Below is a small trained network, with its code and all its weights. Each question gives an input and a target symbol and asks what happens when units are switched off, that is, made to give their printed mean instead of their output.

import numpy as np


def w(rows, s, z=0):
    codes = np.array(rows[::2]) - 128.0
    scale = np.full(codes.shape[1], s)
    scale[-1] = z or s
    return codes * scale


def norm(h):
    return h / np.sqrt((h * h).mean(-1, keepdims=True) + 1e-5)


def f(y):
    return y / 2 * (1 + np.tanh(0.7978845608 * (y + 0.044715 * y**3)))


def softmax(a):
    e = np.exp(a - a.max(-1, keepdims=True))
    return e / e.sum(-1, keepdims=True)


def log_softmax(a):
    a = a - a.max(-1, keepdims=True)
    return a - np.log(np.exp(a).sum(-1, keepdims=True))


def net(x, mask):
    ids = ['ΨΩβζησ'.index(c) for c in x.split()]
    T = len(ids)
    res = E[ids] + P[:T]
    u = 0
    for l in range(3):
        q, k, v = (norm(res) @ M[l].T for M in (Q, K, V))
        z = softmax(np.where(np.tri(T) > 0, q @ k.T / 2**0.5, -1e9)) @ v
        res = res + np.where(mask[u], z, O[l][:, -1]) @ O[l][:, :-1]
        u += 1
        y = f(norm(res) @ A[l][:, :-1].T + A[l][:, -1])
        res = res + np.where(mask[u : u + 8], y, B[l][:, -1]) @ B[l][:, :-1]
        u += 8
    return log_softmax(norm(res)[-1] @ U[:, :-1].T + U[:, -1])


Q, K, V, O, A, B = {}, {}, {}, {}, {}, {}
E = w([
[127,169,126,100],'Ψ',
[99,159,148,112],'Ω',
[137,86,252,106],'β',
[112,68,176,161],'ζ',
[174,187,91,119],'η',
[117,157,92,143],'σ',
],0.03)
P = w([
[86,254,180,99],'0',
[124,132,158,128],'1',
[132,112,160,149],'2',
[135,106,66,141],'3',
[149,113,58,143],'4',
[147,106,42,131],'5',
],0.0087)
Q[0] = w([
[222,251,173,113],'0.h0',
[131,73,19,254],'0.h0',
],0.008)
K[0] = w([
[145,165,210,108],'0.h0',
[110,253,126,105],'0.h0',
],0.0062)
V[0] = w([
[138,254,126,73],'0.h0',
[68,133,76,59],'0.h0',
],0.0054)
O[0] = w([
[188,8,156,187,253],'0.h0',
[34,110,255,193,115],'0.h0',
],0.0097,0.0028)
A[0] = w([
[183,109,165,146,4],'0.n0',
[164,155,128,88,147],'0.n1',
[46,67,129,176,99],'0.n2',
[160,36,122,129,113],'0.n3',
[15,153,163,132,141],'0.n4',
[119,113,62,94,243],'0.n5',
[178,6,67,144,130],'0.n6',
[115,72,167,163,71],'0.n7',
],0.012,0.0036)
B[0] = w([
[91,127,165,196,145],'0.n0',
[160,102,118,25,164],'0.n1',
[158,218,104,108,202],'0.n2',
[77,190,46,183,180],'0.n3',
[150,153,7,103,254],'0.n4',
[181,254,189,185,168],'0.n5',
[127,234,155,119,195],'0.n6',
[117,173,230,188,210],'0.n7',
],0.007,0.0053)
Q[1] = w([
[248,171,152,131],'1.h0',
[112,143,223,102],'1.h0',
],0.012)
K[1] = w([
[72,14,167,70],'1.h0',
[136,74,88,2],'1.h0',
],0.009)
V[1] = w([
[246,136,153,133],'1.h0',
[144,134,57,180],'1.h0',
],0.011)
O[1] = w([
[254,171,116,112,176],'1.h0',
[154,85,73,156,2],'1.h0',
],0.017,0.0044)
A[1] = w([
[82,56,62,117,24],'1.n0',
[129,127,104,169,57],'1.n1',
[102,109,106,109,93],'1.n2',
[93,115,235,129,126],'1.n3',
[141,197,91,72,109],'1.n4',
[247,104,202,81,254],'1.n5',
[62,48,151,165,129],'1.n6',
[152,82,141,237,151],'1.n7',
],0.013,0.0041)
B[1] = w([
[178,137,200,165,129],'1.n0',
[77,131,227,48,121],'1.n1',
[200,155,166,63,120],'1.n2',
[42,113,89,121,207],'1.n3',
[160,128,83,211,208],'1.n4',
[7,123,187,118,254],'1.n5',
[251,213,93,162,153],'1.n6',
[135,204,2,19,150],'1.n7',
],0.0078,0.0093)
Q[2] = w([
[155,146,250,145],'2.h0',
[118,56,169,70],'2.h0',
],0.011)
K[2] = w([
[141,110,25,94],'2.h0',
[113,255,57,117],'2.h0',
],0.0091)
V[2] = w([
[119,12,138,2],'2.h0',
[133,114,76,40],'2.h0',
],0.0075)
O[2] = w([
[168,66,100,247,2],'2.h0',
[177,67,39,161,78],'2.h0',
],0.012,0.0057)
A[2] = w([
[136,115,182,104,135],'2.n0',
[217,149,124,174,255],'2.n1',
[102,125,61,88,146],'2.n2',
[130,119,197,116,114],'2.n3',
[161,103,5,148,37],'2.n4',
[124,99,122,51,230],'2.n5',
[92,204,144,94,218],'2.n6',
[83,148,171,141,126],'2.n7',
],0.017,0.0024)
B[2] = w([
[121,34,150,89,145],'2.n0',
[122,1,222,125,153],'2.n1',
[208,71,197,175,142],'2.n2',
[123,44,143,114,151],'2.n3',
[107,14,44,48,139],'2.n4',
[34,59,164,196,146],'2.n5',
[179,112,38,165,251],'2.n6',
[121,108,114,164,177],'2.n7',
],0.0086,0.019)
U = w([
[113,169,117,7,3],'Ψ',
[156,78,93,86,186],'Ω',
[104,147,191,91,211],'β',
[76,138,93,144,121],'ζ',
[191,138,171,62,107],'η',
[137,113,175,161,147],'σ',
],0.019,0.0045)

Each question gives the input, a string of symbols that net reads in full, and the target symbol t.
The units are the heads (2 rows each of Q, K, V and O) and the neurons (one row each of A and B). Each row of codes is followed by its name. A weight is (code - 128) times the scale printed after its matrix; where a second scale follows, it is the last column's (O, A, B and U).
mask holds one flag per unit, layer by layer, with each layer's heads first. A switched-off unit (its flag False) gives its mean, the last column of its rows in O or B, instead of its output. The means were averaged over made-up inputs and are rounded, as every weight is.
A unit's drop is (log p(t) with every unit on - log p(t) with that unit switched off) / (log p(t) with every unit on - log p(t) with every unit switched off).
The circuit of an input: a set's keep is (log p(t) with only the set's units on - log p(t) with every unit switched off) / (log p(t) with every unit on - log p(t) with every unit switched off). Starting from the 12 units with the biggest drops (on a tie, the unit counted first), units are removed one at a time, each time the one whose removal leaves the highest keep (on an exact tie, the one counted first), for as long as the keep stays at least 0.8.
units of the circuit, in order: the units of the circuit, biggest drop first
unit that matters most: the unit with the biggest drop
top k neurons: the k neurons with the biggest drops, biggest first
top k neurons in layer l: the k neurons of layer l with the biggest drops, biggest first
drop of u: that unit's drop, to one decimal
input Ψ σ η, target β: unit that matters most => 0.h0
input Ψ Ω Ω Ω ζ, target ζ: units of the circuit, in order => 1.n7, 0.n6
input σ ζ Ψ, target Ω: units of the circuit, in order => 1.n7, 1.h0, 2.h0
input β η Ψ Ω β ζ, target ζ: top 4 neurons in layer 0 => 0.n6, 0.n4, 0.n7, 0.n5
input Ω ζ η, target ζ: top 2 neurons => 0.n3, 1.n5
input ζ η ζ, target Ψ: units of the circuit, in order => 1.n7, 2.h0
input β Ψ β Ω η, target σ: units of the circuit, in order => 2.h0, 2.n1, 0.n5
input η Ω β Ψ Ω, target Ω: units of the circuit, in order => 0.n4, 2.n4, 2.h0, 1.n5
input ζ Ω Ω, target Ψ: top 3 neurons => 0.n4, 1.n0, 1.n7
input Ω Ω η, target ζ: units of the circuit, in order => 1.h0, 0.n5
input η ζ β Ω Ω, target Ω: top 2 neurons => 0.n7, 1.n4
input Ω η Ψ, target ζ: top 2 neurons => 0.n5, 1.n7
input η Ω Ψ, target η: top 3 neurons => 0.n4, 0.n1, 0.n7
input η η σ η, target η: unit that matters most => 0.n6
input Ω σ Ψ, target ζ: top 2 neurons => 1.n3, 0.n7
input η σ Ω, target η: top 4 neurons => 0.n7, 0.n3, 1.n3, 0.n1
input ζ Ω σ, target Ψ: top 3 neurons => 0.n4, 1.n0, 1.n7
input β β Ω Ω, target σ: top 3 neurons in layer 0 => 0.n5, 0.n3, 0.n4
input σ ζ σ, target Ω: top 2 neurons => 1.n7, 1.n5
input ζ ζ ζ, target Ψ: unit that matters most => 0.n4
input η Ψ β β Ω η, target σ: top 2 neurons in layer 1 => 1.n4, 1.n7
input β ζ Ψ Ω η, target η: top 2 neurons in layer 2 => 2.n1, 2.n5
input Ψ β σ, target σ: drop of 2.h0 => 0.3
input η η η Ω, target η: drop of 0.n3 => 0.0
input η η ζ, target η: drop of 0.h0 => 0.3
input η σ ζ, target η: drop of 0.n7 => 0.5
input Ψ Ω Ψ, target β: top neuron => 0.n7
